Below is a small trained network, with its code and all its weights. Each question gives an input and a target symbol and asks what happens when units are switched off, that is, made to give their printed mean instead of their output.

import numpy as np


def w(rows, s, z=0):
    codes = np.array(rows[::2]) - 128.0
    scale = np.full(codes.shape[1], s)
    scale[-1] = z or s
    return codes * scale


def f(y):
    return y / 2 * (1 + np.tanh(0.7978845608 * (y + 0.044715 * y**3)))


def softmax(a):
    e = np.exp(a - a.max(-1, keepdims=True))
    return e / e.sum(-1, keepdims=True)


def log_softmax(a):
    a = a - a.max(-1, keepdims=True)
    return a - np.log(np.exp(a).sum(-1, keepdims=True))


def net(x, mask):
    ids = ['αβγηλμπτψω'.index(c) for c in x.split()]
    T = len(ids)
    res = E[ids] + P[:T]
    u = 0
    for l in range(2):
        q, k, v = (res @ M[l].T for M in (Q, K, V))
        z = softmax(np.where(np.tri(T) > 0, q @ k.T / 2**0.5, -1e9)) @ v
        res = res + np.where(mask[u], z, O[l][:, -1]) @ O[l][:, :-1]
        u += 1
        y = f(res @ A[l][:, :-1].T + A[l][:, -1])
        res = res + np.where(mask[u : u + 8], y, B[l][:, -1]) @ B[l][:, :-1]
        u += 8
    return log_softmax(res[-1] @ U[:, :-1].T + U[:, -1])


Q, K, V, O, A, B = {}, {}, {}, {}, {}, {}
E = w([
[103,134,110,117,121,61],'α',
[133,137,104,122,100,34],'β',
[121,140,138,90,103,68],'γ',
[48,163,122,161,131,115],'η',
[88,133,137,180,59,132],'λ',
[90,159,169,126,86,221],'μ',
[174,198,117,80,114,174],'π',
[203,7,191,150,233,125],'τ',
[162,156,84,158,139,192],'ψ',
[75,167,186,127,185,129],'ω',
],0.018)
P = w([
[48,237,98,41,182,76],'0',
[82,200,64,111,143,181],'1',
[123,176,87,113,138,164],'2',
[152,198,113,129,142,160],'3',
[176,199,144,148,146,149],'4',
[208,197,176,161,146,129],'5',
[229,205,196,178,150,119],'6',
[254,216,234,186,151,111],'7',
],0.009)
Q[0] = w([
[93,250,130,167,38,83],'0.h0',
[157,244,149,88,124,166],'0.h0',
],0.016)
K[0] = w([
[239,124,254,160,152,184],'0.h0',
[189,54,159,192,208,124],'0.h0',
],0.0093)
V[0] = w([
[105,144,173,116,12,166],'0.h0',
[128,111,82,166,79,27],'0.h0',
],0.011)
O[0] = w([
[141,247,127,140,65,114,234],'0.h0',
[97,145,84,169,207,89,3],'0.h0',
],0.014,0.0043)
A[0] = w([
[96,130,102,165,122,71,104],'0.n0',
[144,119,112,51,123,2,168],'0.n1',
[198,85,72,71,67,88,126],'0.n2',
[215,161,83,92,117,123,235],'0.n3',
[201,91,141,70,82,220,69],'0.n4',
[46,138,179,143,71,80,255],'0.n5',
[167,108,115,118,9,145,141],'0.n6',
[81,96,122,220,100,83,200],'0.n7',
],0.0095,0.0063)
B[0] = w([
[184,175,13,44,153,211,151],'0.n0',
[55,240,182,83,211,214,159],'0.n1',
[162,24,131,202,91,179,145],'0.n2',
[129,185,153,165,166,234,206],'0.n3',
[150,115,103,189,193,58,195],'0.n4',
[77,133,152,111,255,224,247],'0.n5',
[110,97,229,5,182,157,230],'0.n6',
[212,110,122,58,243,172,168],'0.n7',
],0.0065,0.015)
Q[1] = w([
[135,140,149,82,201,210],'1.h0',
[75,245,149,128,131,204],'1.h0',
],0.012)
K[1] = w([
[85,176,193,193,146,25],'1.h0',
[228,132,198,254,132,126],'1.h0',
],0.0075)
V[1] = w([
[253,172,106,2,103,106],'1.h0',
[21,117,216,36,115,27],'1.h0',
],0.0076)
O[1] = w([
[141,159,53,56,41,15,253],'1.h0',
[4,120,184,202,105,56,47],'1.h0',
],0.012,0.0046)
A[1] = w([
[115,228,132,182,46,129,63],'1.n0',
[60,113,140,44,101,169,118],'1.n1',
[144,42,180,176,130,120,76],'1.n2',
[113,181,179,152,254,127,53],'1.n3',
[112,209,51,60,118,75,106],'1.n4',
[147,106,43,138,55,55,7],'1.n5',
[73,109,107,212,106,58,40],'1.n6',
[139,239,155,137,103,174,134],'1.n7',
],0.0086,0.013)
B[1] = w([
[115,79,92,35,126,199,140],'1.n0',
[179,112,142,107,102,99,178],'1.n1',
[109,172,88,105,112,123,148],'1.n2',
[99,85,95,115,104,136,210],'1.n3',
[100,142,171,134,178,96,199],'1.n4',
[58,223,110,8,106,190,128],'1.n5',
[187,199,150,125,151,164,133],'1.n6',
[99,126,99,170,112,111,253],'1.n7',
],0.018,0.025)
U = w([
[98,116,105,167,100,59,106],'α',
[144,92,82,139,95,61,151],'β',
[109,103,249,190,153,150,249],'γ',
[112,102,133,116,135,120,68],'η',
[170,125,141,84,150,179,131],'λ',
[144,168,173,137,113,77,169],'μ',
[113,139,84,91,62,107,103],'π',
[99,101,118,116,139,185,10],'τ',
[123,124,158,113,167,130,82],'ψ',
[85,207,118,163,125,178,79],'ω',
],0.011,0.013)

Each question gives the input, a string of symbols that net reads in full, and the target symbol t.
The units are the heads (2 rows each of Q, K, V and O) and the neurons (one row each of A and B). Each row of codes is followed by its name. A weight is (code - 128) times the scale printed after its matrix; where a second scale follows, it is the last column's (O, A, B and U).
mask holds one flag per unit, layer by layer, with each layer's heads first. A switched-off unit (its flag False) gives its mean, the last column of its rows in O or B, instead of its output. The means were averaged over made-up inputs and are rounded, as every weight is.
A unit's drop is (log p(t) with every unit on - log p(t) with that unit switched off) / (log p(t) with every unit on - log p(t) with every unit switched off).
The circuit of an input: a set's keep is (log p(t) with only the set's units on - log p(t) with every unit switched off) / (log p(t) with every unit on - log p(t) with every unit switched off). Starting from the 12 units with the biggest drops (on a tie, the unit counted first), units are removed one at a time, each time the one whose removal leaves the highest keep (on an exact tie, the one counted first), for as long as the keep stays at least 0.8.
units of the circuit, in order: the units of the circuit, biggest drop first
unit that matters most: the unit with the biggest drop
k most important neurons of layer l: the k neurons of layer l with the biggest drops, biggest first
input λ μ β α, target π: unit that matters most => 0.n6
input λ λ η β λ π μ, target μ: 3 most important neurons of layer 0 => 0.n6, 0.n4, 0.n5
input μ β λ γ β, target ω: units of the circuit, in order => 0.h0, 0.n1, 1.n1
input λ λ μ, target π: units of the circuit, in order => 0.h0, 0.n0, 0.n7, 1.h0
input μ β μ λ β, target π: units of the circuit, in order => 0.h0, 1.h0
input λ ω ω ω ω τ λ λ, target λ: 2 most important neurons of layer 0 => 0.n6, 0.n0
input λ ω π ω τ β β μ, target λ: units of the circuit, in order => 0.n6, 1.h0
input λ β β γ π π, target μ: units of the circuit, in order => 1.h0, 0.n5, 1.n4
input β γ η, target τ: units of the circuit, in order => 1.h0, 0.h0, 1.n3
input τ β μ β β ω β ω, target τ: 2 most important neurons of layer 1 => 1.n2, 1.n3
input μ λ ω β μ, target γ: 3 most important neurons of layer 0 => 0.n6, 0.n5, 0.n0
input μ μ ω π η γ, target μ: 3 most important neurons of layer 0 => 0.n4, 0.n5, 0.n3
input β ψ τ β, target β: units of the circuit, in order => 0.h0, 0.n5
input λ ω λ β μ τ, target λ: units of the circuit, in order => 0.h0, 1.h0
input β ψ ω, target γ: unit that matters most => 0.h0
input μ λ η, target π: units of the circuit, in order => 0.h0, 1.n0, 1.h0
input λ α ω ω τ α β, target λ: units of the circuit, in order => 0.n6, 1.h0
input λ β π λ, target μ: 3 most important neurons of layer 0 => 0.n0, 0.n4, 0.n5
input λ λ λ λ λ μ λ, target π: units of the circuit, in order => 0.h0, 1.h0
input λ λ λ τ γ, target λ: units of the circuit, in order => 1.h0, 0.n6
input ω π λ, target γ: unit that matters most => 0.n0
input λ λ β, target ω: units of the circuit, in order => 0.h0, 0.n1
input τ ψ β, target τ: 2 most important neurons of layer 0 => 0.n2, 0.n6
input ω λ β β λ γ, target ω: units of the circuit, in order => 0.h0, 1.n1, 0.n1
input τ ω λ ω η ω, target τ: 4 most important neurons of layer 1 => 1.n2, 1.n3, 1.n7, 1.n4
input λ ω λ ψ, target γ: 2 most important neurons of layer 0 => 0.n6, 0.n1
input π μ ω λ μ λ γ ψ, target λ: units of the circuit, in order => 0.n4, 1.h0
input γ β β ψ λ π γ, target μ: 3 most important neurons of layer 1 => 1.n3, 1.n4, 1.n0
input π ψ τ λ π π π, target π: unit that matters most => 0.n5
